Here is a tiny trained network, its code and every weight. The questions are about switching its units off for an input and a target symbol, where a switched-off unit gives its printed mean instead of its output.

import numpy as np


def w(rows, s, z=0):
    codes = np.array(rows[::2]) - 128.0
    scale = np.full(codes.shape[1], s)
    scale[-1] = z or s
    return codes * scale


def f(y):
    return np.maximum(y, 0)


def softmax(a):
    e = np.exp(a - a.max(-1, keepdims=True))
    return e / e.sum(-1, keepdims=True)


def log_softmax(a):
    a = a - a.max(-1, keepdims=True)
    return a - np.log(np.exp(a).sum(-1, keepdims=True))


def net(x, mask):
    ids = ['ΔΛΨβεζπσω'.index(c) for c in x.split()]
    T = len(ids)
    res = E[ids] + P[:T]
    r = res
    for j in range(3):
        rows = slice(3 * j, 3 * j + 3)
        q, k, v = (r @ M[0][rows].T for M in (Q, K, V))
        z = softmax(np.where(np.tri(T) > 0, q @ k.T / 3**0.5, -1e9)) @ v
        o = O[0][rows]
        res = res + np.where(mask[j], z, o[:, -1]) @ o[:, :-1]
    y = f(res @ A[0][:, :-1].T + A[0][:, -1])
    res = res + np.where(mask[3:27], y, B[0][:, -1]) @ B[0][:, :-1]
    return log_softmax(res[-1] @ U[:, :-1].T + U[:, -1])


Q, K, V, O, A, B = {}, {}, {}, {}, {}, {}
E = w([
[151,29,140,113,161,52,7,59,149,119],'Δ',
[169,146,181,116,168,128,164,61,59,150],'Λ',
[84,169,128,110,112,40,170,49,252,159],'Ψ',
[185,173,187,94,119,225,197,130,160,158],'β',
[150,103,181,119,215,102,88,160,125,212],'ε',
[158,154,176,103,147,207,48,150,219,161],'ζ',
[82,106,78,59,57,133,99,174,102,156],'π',
[172,32,231,130,102,167,164,94,217,55],'σ',
[252,123,108,152,175,137,92,112,141,125],'ω',
],0.013)
P = w([
[179,190,131,46,210,109,94,170,136,62],'0',
[180,184,192,130,65,117,13,160,134,179],'1',
[2,145,162,235,112,130,111,139,75,53],'2',
[73,59,147,70,186,185,108,90,148,172],'3',
[227,161,161,137,50,79,35,108,92,192],'4',
[25,104,138,236,90,92,118,131,99,60],'5',
[131,40,100,108,161,161,186,68,123,137],'6',
[224,130,140,153,32,44,27,78,74,196],'7',
[23,125,149,220,103,97,121,132,92,57],'8',
[153,52,110,138,150,185,184,67,117,133],'9',
],0.0093)
Q[0] = w([
[115,161,84,137,54,102,85,190,56,141],'h1',
[223,176,126,120,48,65,59,76,67,193],'h1',
[143,187,86,143,122,165,163,255,89,123],'h1',
[3,99,55,117,187,167,192,123,156,52],'h2',
[184,221,141,159,95,20,102,96,159,182],'h2',
[124,221,85,134,192,102,181,164,163,77],'h2',
[198,194,110,122,202,113,116,133,184,133],'h3',
[117,96,63,144,202,101,119,118,106,27],'h3',
[85,157,202,163,145,172,105,55,96,133],'h3',
],0.0084)
K[0] = w([
[58,135,72,53,65,67,99,183,78,159],'h1',
[116,43,3,122,86,54,181,88,107,183],'h1',
[111,172,105,67,150,254,144,194,115,170],'h1',
[118,233,161,147,187,129,93,169,97,120],'h2',
[97,110,115,124,50,26,148,53,178,120],'h2',
[109,197,214,115,220,148,121,101,219,151],'h2',
[162,181,99,180,133,88,118,147,164,137],'h3',
[161,140,174,134,205,123,85,99,141,31],'h3',
[89,204,137,82,108,94,153,89,111,114],'h3',
],0.009)
V[0] = w([
[179,152,187,196,217,133,154,8,215,118],'h1',
[81,134,91,56,93,139,135,183,130,99],'h1',
[138,199,181,123,84,145,123,157,92,118],'h1',
[145,137,113,141,149,189,74,124,20,175],'h2',
[192,48,176,150,130,250,162,218,111,74],'h2',
[135,1,164,83,104,94,61,147,110,27],'h2',
[180,74,87,198,153,81,70,141,117,118],'h3',
[67,215,37,125,115,90,146,159,181,128],'h3',
[91,34,176,174,133,161,150,78,163,235],'h3',
],0.0058)
O[0] = w([
[73,147,154,45,218,157,85,117,161,103,89],'h1',
[156,162,113,155,76,122,173,110,115,182,147],'h1',
[128,79,114,163,104,155,120,63,118,116,137],'h1',
[100,175,203,65,117,74,94,131,118,82,114],'h2',
[130,46,235,97,122,81,91,107,219,118,4],'h2',
[195,70,47,112,134,1,190,154,160,82,181],'h2',
[133,45,157,132,66,158,30,103,75,164,103],'h3',
[165,104,99,111,74,86,167,171,150,120,135],'h3',
[117,176,182,102,76,195,148,176,102,137,115],'h3',
],0.0065,0.0041)
A[0] = w([
[158,157,145,106,129,254,145,147,129,138,105],'n1',
[143,126,184,43,149,75,105,89,121,187,1],'n2',
[57,230,157,170,177,163,113,125,104,151,226],'n3',
[150,99,198,167,115,121,92,121,170,90,147],'n4',
[138,91,130,194,91,140,124,117,83,169,107],'n5',
[124,128,123,215,156,146,133,79,92,31,11],'n6',
[95,130,98,183,82,184,204,155,123,123,3],'n7',
[47,71,107,172,122,106,160,96,135,37,24],'n8',
[36,113,153,77,108,137,50,94,138,143,37],'n9',
[175,118,133,123,166,169,147,89,96,182,179],'n10',
[123,101,140,236,80,135,172,142,80,64,119],'n11',
[164,154,148,155,50,73,72,155,84,112,72],'n12',
[150,84,116,151,168,130,146,70,115,75,126],'n13',
[16,123,137,124,138,137,95,177,141,46,57],'n14',
[70,82,204,145,92,163,206,117,102,38,79],'n15',
[183,123,139,54,166,190,158,137,83,119,55],'n16',
[160,185,171,190,76,128,127,152,126,172,47],'n17',
[95,172,174,177,102,102,167,114,143,137,70],'n18',
[121,141,78,155,212,68,119,132,109,106,144],'n19',
[193,136,126,91,155,62,146,128,181,124,131],'n20',
[153,208,96,180,120,113,74,114,122,92,238],'n21',
[200,57,125,90,115,106,38,163,143,169,94],'n22',
[125,125,150,7,120,162,136,135,175,156,34],'n23',
[33,119,91,177,131,98,183,171,104,148,162],'n24',
],0.0089,0.003)
B[0] = w([
[150,50,91,138,154,75,145,120,147,171,173],'n1',
[208,141,70,153,78,127,139,135,205,126,170],'n2',
[161,8,150,107,101,162,120,99,132,117,228],'n3',
[141,117,137,165,98,183,138,74,165,168,181],'n4',
[202,141,146,114,89,93,89,111,156,180,217],'n5',
[111,120,56,159,77,228,140,139,102,120,160],'n6',
[210,141,95,101,70,58,141,127,209,152,189],'n7',
[55,250,89,131,172,124,54,120,80,137,182],'n8',
[95,170,142,134,188,166,183,229,101,41,166],'n9',
[102,176,137,18,100,133,121,113,111,134,190],'n10',
[173,150,191,150,116,173,207,186,166,84,225],'n11',
[87,167,176,125,175,121,147,175,133,88,255],'n12',
[132,119,106,169,145,127,143,136,63,174,176],'n13',
[208,125,142,119,103,2,82,115,249,101,166],'n14',
[95,178,94,105,139,134,169,60,136,174,178],'n15',
[96,160,78,97,164,75,84,171,123,83,168],'n16',
[106,158,165,169,158,111,74,145,53,184,203],'n17',
[93,117,82,104,183,91,125,160,88,142,163],'n18',
[140,78,148,182,177,122,156,116,128,114,197],'n19',
[94,146,109,133,179,88,160,196,124,102,192],'n20',
[130,146,98,129,136,102,66,146,155,75,240],'n21',
[76,168,110,98,112,169,216,79,106,158,236],'n22',
[93,111,100,214,166,99,118,200,46,121,182],'n23',
[109,110,173,115,136,140,106,80,72,215,232],'n24',
],0.008,0.0068)
U = w([
[90,158,63,101,183,81,139,199,127,24,160],'Δ',
[2,139,154,106,165,245,183,124,4,145,199],'Λ',
[103,85,35,89,79,132,46,65,101,199,213],'Ψ',
[239,82,129,87,64,184,252,81,191,146,156],'β',
[147,29,213,190,151,92,112,123,94,145,23],'ε',
[164,102,157,77,65,123,80,134,181,35,189],'ζ',
[131,195,178,148,106,100,106,143,111,145,91],'π',
[109,219,110,82,84,208,133,108,173,64,6],'σ',
[166,104,85,222,100,210,119,169,116,93,76],'ω',
],0.0071,0.0027)

Each question gives the input, a string of symbols that net reads in full, and the target symbol t.
The units are the heads (3 rows each of Q, K, V and O) and the neurons (one row each of A and B). Each row of codes is followed by its name. A weight is (code - 128) times the scale printed after its matrix; where a second scale follows, it is the last column's (O, A, B and U).
mask holds one flag per unit, heads first, then neurons. A switched-off unit (its flag False) gives its mean, the last column of its rows in O or B, instead of its output. The means were averaged over made-up inputs and are rounded, as every weight is.
A unit's drop is (log p(t) with every unit on - log p(t) with that unit switched off) / (log p(t) with every unit on - log p(t) with every unit switched off).
The circuit of an input: a set's keep is (log p(t) with only the set's units on - log p(t) with every unit switched off) / (log p(t) with every unit on - log p(t) with every unit switched off). Starting from the 12 units with the biggest drops (on a tie, the unit counted first), units are removed one at a time, each time the one whose removal leaves the highest keep (on an exact tie, the one counted first), for as long as the keep stays at least 0.8.
units of the circuit, in order: the units of the circuit, biggest drop first
most important unit: the unit with the biggest drop
top k neurons: the k neurons with the biggest drops, biggest first
which heads matter: for each layer, one digit per head in row order, 1 if its drop is at least 0.15 and else 0, layers parted by /
input β ε ω Ψ π π Ψ ζ π, target π: which heads matter : 100
input β ε Λ ε ω, target σ: most important unit : n22
input Λ π Λ Ψ, target Δ: units of the circuit, in order : h1; n9; n22
input π π π π π π Ψ, target Δ: units of the circuit, in order : h1; n20
input π π Ψ ω π Ψ Δ, target Δ: units of the circuit, in order : h1; n9
input π Ψ ε π ω Δ σ ε, target β: units of the circuit, in order : h2; n22
input Δ Λ Ψ ζ, target Δ: which heads matter : 100
input π π Ψ Ψ π Λ β ε π ζ, target Δ: units of the circuit, in order : h1; n16; n24
input π Λ Ψ Δ π π Ψ, target Λ: units of the circuit, in order : h1; h2; n7
input β Ψ π ω Ψ, target Ψ: units of the circuit, in order : h2; n11; n3
input π Λ π Ψ π Ψ π σ Ψ ω, target Δ: top 4 neurons : n16; n24; n20; n3
input ω Λ Δ ε, target Δ: top 4 neurons : n2; n9; n24; n16
input π π ω π Δ Ψ ζ β Ψ π, target β: units of the circuit, in order : h1; n8; n7
input σ ζ Ψ π β, target π: top 2 neurons : n17; n3
input β β ζ, target ζ: which heads matter : 000
input σ ζ ω π ω, target π: which heads matter : 100
input π π π π π π β ε, target π: top 3 neurons : n17; n12; n5
input Ψ ε ω Δ β β ζ Δ, target Δ: units of the circuit, in order : h2; n20
input ε π π π ε ω ω, target Λ: most important unit : h3
input π ω π Ψ Ψ σ σ, target Λ: which heads matter : 000
input π π π π Δ π Ψ Ψ ε Λ, target Δ: top 3 neurons : n16; n24; n22
input π β π π π Δ π π, target π: top 3 neurons : n12; n17; n5
input Δ Ψ ε ε β, target Ψ: which heads matter : 010
